Below is a small trained network, with its code and all its weights. Each question gives an input and a class and asks what happens when units are switched off, that is, made to give their printed mean instead of their output.

import numpy as np


def w(rows, s, z=0):
    codes = np.array(rows[::2]) - 128.0
    scale = np.full(codes.shape[1], s)
    scale[-1] = z or s
    return codes * scale


def norm(h):
    return h / np.sqrt((h * h).mean(-1, keepdims=True) + 1e-5)


def f(y):
    return np.maximum(y, 0)


def log_softmax(a):
    a = a - a.max(-1, keepdims=True)
    return a - np.log(np.exp(a).sum(-1, keepdims=True))


def net(x, mask):
    res = np.array(x, float).reshape(1, 8) / 4 @ E
    u = 0
    for l in range(4):
        y = f(norm(res) @ A[l][:, :-1].T + A[l][:, -1])
        res = res + np.where(mask[u : u + 3], y, B[l][:, -1]) @ B[l][:, :-1]
        u += 3
    return log_softmax(norm(res)[-1] @ U[:, :-1].T + U[:, -1])


A, B = {}, {}
E = w([
[254,89,125,40,100,225,203],'x0',
[142,99,144,115,157,137,53],'x1',
[127,127,130,128,124,127,128],'x2',
[114,88,96,193,44,172,114],'x3',
[128,128,118,121,138,135,138],'x4',
[184,161,238,218,158,162,155],'x5',
[81,73,194,112,115,116,156],'x6',
[128,129,123,124,129,130,116],'x7',
],0.0086)
A[0] = w([
[188,164,48,134,163,142,115,142],'L0N0',
[134,198,166,28,255,56,202,2],'L0N1',
[52,39,203,62,130,127,175,132],'L0N2',
],0.0089,0.0049)
B[0] = w([
[90,234,152,103,107,122,98,236],'L0N0',
[118,19,127,180,69,202,20,235],'L0N1',
[99,246,113,87,124,156,91,253],'L0N2',
],0.011,0.0048)
A[1] = w([
[197,160,254,250,224,180,197,2],'L1N0',
[66,254,158,102,112,182,175,131],'L1N1',
[111,135,79,216,6,199,216,56],'L1N2',
],0.0075,0.0039)
B[1] = w([
[143,87,96,49,120,8,83,209],'L1N0',
[141,164,174,108,131,127,107,255],'L1N1',
[113,88,144,150,129,157,64,208],'L1N2',
],0.015,0.0062)
A[2] = w([
[11,161,125,130,198,53,124,81],'L2N0',
[70,131,21,45,103,108,176,5],'L2N1',
[255,90,115,44,120,216,236,152],'L2N2',
],0.01,0.0023)
B[2] = w([
[183,129,174,189,132,163,194,254],'L2N0',
[209,63,195,112,103,8,128,183],'L2N1',
[109,115,148,251,236,123,217,249],'L2N2',
],0.013,0.0056)
A[3] = w([
[87,181,191,146,172,160,180,216],'L3N0',
[181,120,199,87,75,160,2,254],'L3N1',
[81,49,121,18,115,15,156,81],'L3N2',
],0.0062,0.0023)
B[3] = w([
[222,188,38,181,155,196,217,194],'L3N0',
[254,164,31,65,3,242,193,255],'L3N1',
[242,211,173,117,154,89,43,157],'L3N2',
],0.0065,0.0086)
U = w([
[162,138,143,129,120,146,139,254],'0',
[87,132,146,205,213,93,185,167],'1',
[172,81,142,52,92,25,136,48],'2',
[114,38,119,145,104,223,86,59],'3',
[138,158,142,115,106,147,159,164],'4',
[148,153,136,119,103,160,153,132],'5',
[115,247,136,82,126,158,143,31],'6',
],0.011,0.0053)

Each question gives the input, the list of numbers given to net, and the class t.
The units are the neurons (one row each of A and B). Each row of codes is followed by its name. A weight is (code - 128) times the scale printed after its matrix; where a second scale follows, it is the last column's (A, B and U).
mask holds one flag per neuron, layer by layer. A switched-off neuron (its flag False) gives its mean, the last column of its row in B, instead of its output. The means were averaged over made-up inputs and are rounded, as every weight is.
A unit's drop is (log p(t) with every unit on - log p(t) with that unit switched off) / (log p(t) with every unit on - log p(t) with every unit switched off).
The circuit of an input: a set's keep is (log p(t) with only the set's units on - log p(t) with every unit switched off) / (log p(t) with every unit on - log p(t) with every unit switched off). Starting from all 12 units, units are removed one at a time, each time the one whose removal leaves the highest keep (on an exact tie, the one counted first), for as long as the keep stays at least 0.8.
units of the circuit, in order: the units of the circuit, biggest drop first
most important unit: the unit with the biggest drop
top k neurons: the k neurons with the biggest drops, biggest first
top k neurons in layer l: the k neurons of layer l with the biggest drops, biggest first
input [-5,3,4,-8,7,1,-2,-7], class 3: units of the circuit, in order : [L0N1]
input [-8,4,-1,-5,-2,-7,-3,-5], class 1: top 4 neurons : [L2N0, L1N0, L3N1, L0N2]
input [6,-3,7,3,5,-6,1,0], class 1: units of the circuit, in order : [L2N2, L3N1]
input [-6,2,7,-7,-2,-1,6,6], class 3: top 4 neurons : [L0N1, L2N2, L0N0, L1N1]
input [8,3,1,-3,8,7,6,6], class 1: top 2 neurons : [L2N2, L3N1]
input [-7,-4,-1,8,-7,6,1,3], class 3: units of the circuit, in order : [L2N2, L1N2]
input [-5,0,-4,6,2,6,4,-5], class 2: top 2 neurons : [L1N0, L2N2]
input [4,3,-4,0,4,-5,-7,-2], class 6: top 2 neurons in layer 1 : [L1N0, L1N1]
input [1,4,2,5,-3,-5,-5,-2], class 2: units of the circuit, in order : [L2N1, L0N1]
input [8,0,-4,-7,-5,-3,-2,6], class 1: top 2 neurons : [L2N2, L3N1]
input [5,-1,5,1,-1,3,-2,3], class 1: top 2 neurons : [L2N2, L0N1]
input [-3,-4,-8,7,3,-2,-2,-3], class 3: units of the circuit, in order : [L1N2, L0N2]
input [-7,6,-5,3,-2,8,-4,4], class 2: top 3 neurons : [L1N0, L2N2, L0N2]
input [-4,-2,0,2,-1,-7,-5,-3], class 2: most important unit : L2N1
input [0,0,1,-2,-2,5,2,-5], class 2: top 2 neurons : [L1N0, L0N0]
input [-1,3,8,-7,2,5,5,-3], class 3: top 2 neurons in layer 0 : [L0N1, L0N0]
input [8,7,4,2,5,-8,0,6], class 1: units of the circuit, in order : [L2N2, L3N1, L0N1]
input [7,-5,5,1,3,-6,5,5], class 1: top 2 neurons : [L2N2, L1N0]
input [-2,6,-5,-2,6,3,8,7], class 6: top 2 neurons in layer 2 : [L2N2, L2N1]
input [3,3,-5,1,2,8,-5,2], class 2: most important unit : L1N0
input [3,-4,2,7,-4,-8,0,0], class 2: top 2 neurons in layer 2 : [L2N1, L2N0]
input [3,-3,-2,-7,-3,3,6,-3], class 3: top 2 neurons in layer 0 : [L0N1, L0N0]
input [-7,1,4,-8,-5,-4,2,5], class 3: top 3 neurons : [L0N1, L2N2, L0N0]
input [2,-2,-8,5,3,-7,7,-4], class 2: top 2 neurons in layer 0 : [L0N0, L0N1]
input [6,0,-3,-8,5,-4,-2,8], class 3: top 2 neurons in layer 1 : [L1N0, L1N1]
input [8,6,6,5,0,-8,7,0], class 1: top 2 neurons in layer 0 : [L0N0, L0N1]
input [2,3,2,-6,3,-3,-3,-3], class 3: top 2 neurons in layer 0 : [L0N1, L0N2]
